Here is a tiny trained network, its code and every weight. The questions are about switching its units off for an input and a class, where a switched-off unit gives its printed mean instead of its output.

import numpy as np


def w(rows, s, z=0):
    codes = np.array(rows[::2]) - 128.0
    scale = np.full(codes.shape[1], s)
    scale[-1] = z or s
    return codes * scale


def f(y):
    return y / 2 * (1 + np.tanh(0.7978845608 * (y + 0.044715 * y**3)))


def log_softmax(a):
    a = a - a.max(-1, keepdims=True)
    return a - np.log(np.exp(a).sum(-1, keepdims=True))


def net(x, mask):
    res = np.array(x, float).reshape(1, 5) / 4 @ E
    y = f(res @ A[0][:, :-1].T + A[0][:, -1])
    res = res + np.where(mask, y, B[0][:, -1]) @ B[0][:, :-1]
    return log_softmax(res[-1] @ U[:, :-1].T + U[:, -1])


A, B = {}, {}
E = w([
[184,167,75,161,91],'x0',
[51,130,186,159,67],'x1',
[124,255,154,98,152],'x2',
[194,75,201,132,170],'x3',
[137,105,101,22,112],'x4',
],0.0092)
A[0] = w([
[78,107,144,172,115,92],'n0',
[115,132,116,138,1,156],'n1',
[227,206,106,167,136,254],'n2',
[119,117,167,176,116,105],'n3',
[183,195,155,189,166,140],'n4',
[202,46,103,91,100,186],'n5',
[134,130,65,165,102,149],'n6',
[98,176,196,78,113,187],'n7',
[125,237,115,96,62,228],'n8',
[180,87,159,169,120,123],'n9',
[75,105,163,178,98,103],'n10',
[51,119,141,193,136,137],'n11',
[159,54,181,150,184,205],'n12',
[141,91,157,135,180,208],'n13',
[181,67,185,220,103,177],'n14',
[87,179,41,174,57,145],'n15',
[91,184,90,224,47,149],'n16',
[55,77,108,44,70,119],'n17',
[183,179,89,94,177,114],'n18',
[210,92,198,192,73,128],'n19',
[132,25,155,11,76,251],'n20',
[172,93,107,159,102,183],'n21',
],0.008,0.0034)
B[0] = w([
[46,66,22,128,75,147],'n0',
[102,113,118,173,177,171],'n1',
[177,126,139,52,134,220],'n2',
[89,119,114,124,95,146],'n3',
[127,110,92,84,155,176],'n4',
[113,122,151,136,211,211],'n5',
[120,146,172,150,157,151],'n6',
[135,183,162,163,194,184],'n7',
[178,205,207,137,154,220],'n8',
[175,168,154,127,116,164],'n9',
[15,41,57,139,90,162],'n10',
[53,67,79,167,97,166],'n11',
[139,194,230,193,126,216],'n12',
[122,163,170,160,134,181],'n13',
[186,205,156,129,68,209],'n14',
[151,124,180,160,187,189],'n15',
[57,81,116,205,155,191],'n16',
[161,86,89,83,173,189],'n17',
[165,98,87,66,99,184],'n18',
[217,223,154,99,61,185],'n19',
[1,73,119,135,248,254],'n20',
[131,171,154,131,139,164],'n21',
],0.0069,0.0079)
U = w([
[84,35,40,91,193,24],'0',
[99,106,219,198,232,248],'1',
[162,158,165,93,93,106],'2',
[67,62,83,198,1,48],'3',
],0.0081,0.0018)

Each question gives the input, the list of numbers given to net, and the class t.
The units are the neurons (one row each of A and B). Each row of codes is followed by its name. A weight is (code - 128) times the scale printed after its matrix; where a second scale follows, it is the last column's (A, B and U).
mask holds one flag per neuron, in row order. A switched-off neuron (its flag False) gives its mean, the last column of its row in B, instead of its output. The means were averaged over made-up inputs and are rounded, as every weight is.
A unit's drop is (log p(t) with every unit on - log p(t) with that unit switched off) / (log p(t) with every unit on - log p(t) with every unit switched off).
The circuit of an input: a set's keep is (log p(t) with only the set's units on - log p(t) with every unit switched off) / (log p(t) with every unit on - log p(t) with every unit switched off). Starting from the 12 units with the biggest drops (on a tie, the unit counted first), units are removed one at a time, each time the one whose removal leaves the highest keep (on an exact tie, the one counted first), for as long as the keep stays at least 0.8.
units of the circuit, in order: the units of the circuit, biggest drop first
top k neurons: the k neurons with the biggest drops, biggest first
drop of u: that unit's drop, to one decimal
input [5,-2,-1,-8,4], class 1: units of the circuit, in order -> n15; n8
input [5,0,-8,-2,-6], class 3: units of the circuit, in order -> n20; n8
input [-7,6,-7,2,5], class 0: units of the circuit, in order -> n17; n10
input [-7,4,-2,1,2], class 0: units of the circuit, in order -> n8; n17; n10
input [8,0,-6,-5,-2], class 1: units of the circuit, in order -> n15
input [-7,3,-5,0,4], class 0: units of the circuit, in order -> n17; n8
input [5,7,-6,-6,3], class 0: units of the circuit, in order -> n17; n12
input [0,-3,7,2,3], class 2: units of the circuit, in order -> n20; n18
input [7,7,0,-8,-2], class 1: top 4 neurons -> n15; n8; n1; n6
input [6,6,-8,8,-6], class 3: units of the circuit, in order -> n10; n0
input [8,3,-2,2,0], class 2: units of the circuit, in order -> n20; n19
input [8,3,-6,-6,0], class 1: top 3 neurons -> n15; n6; n1
input [6,-5,-7,7,-7], class 2: units of the circuit, in order -> n19; n14
input [-6,0,0,-4,3], class 0: top neuron -> n12
input [1,-6,4,-1,2], class 2: drop of n19 -> -0.1
input [-3,3,-4,-7,3], class 0: drop of n12 -> 0.1
input [5,-3,7,8,3], class 2: drop of n8 -> 0.0
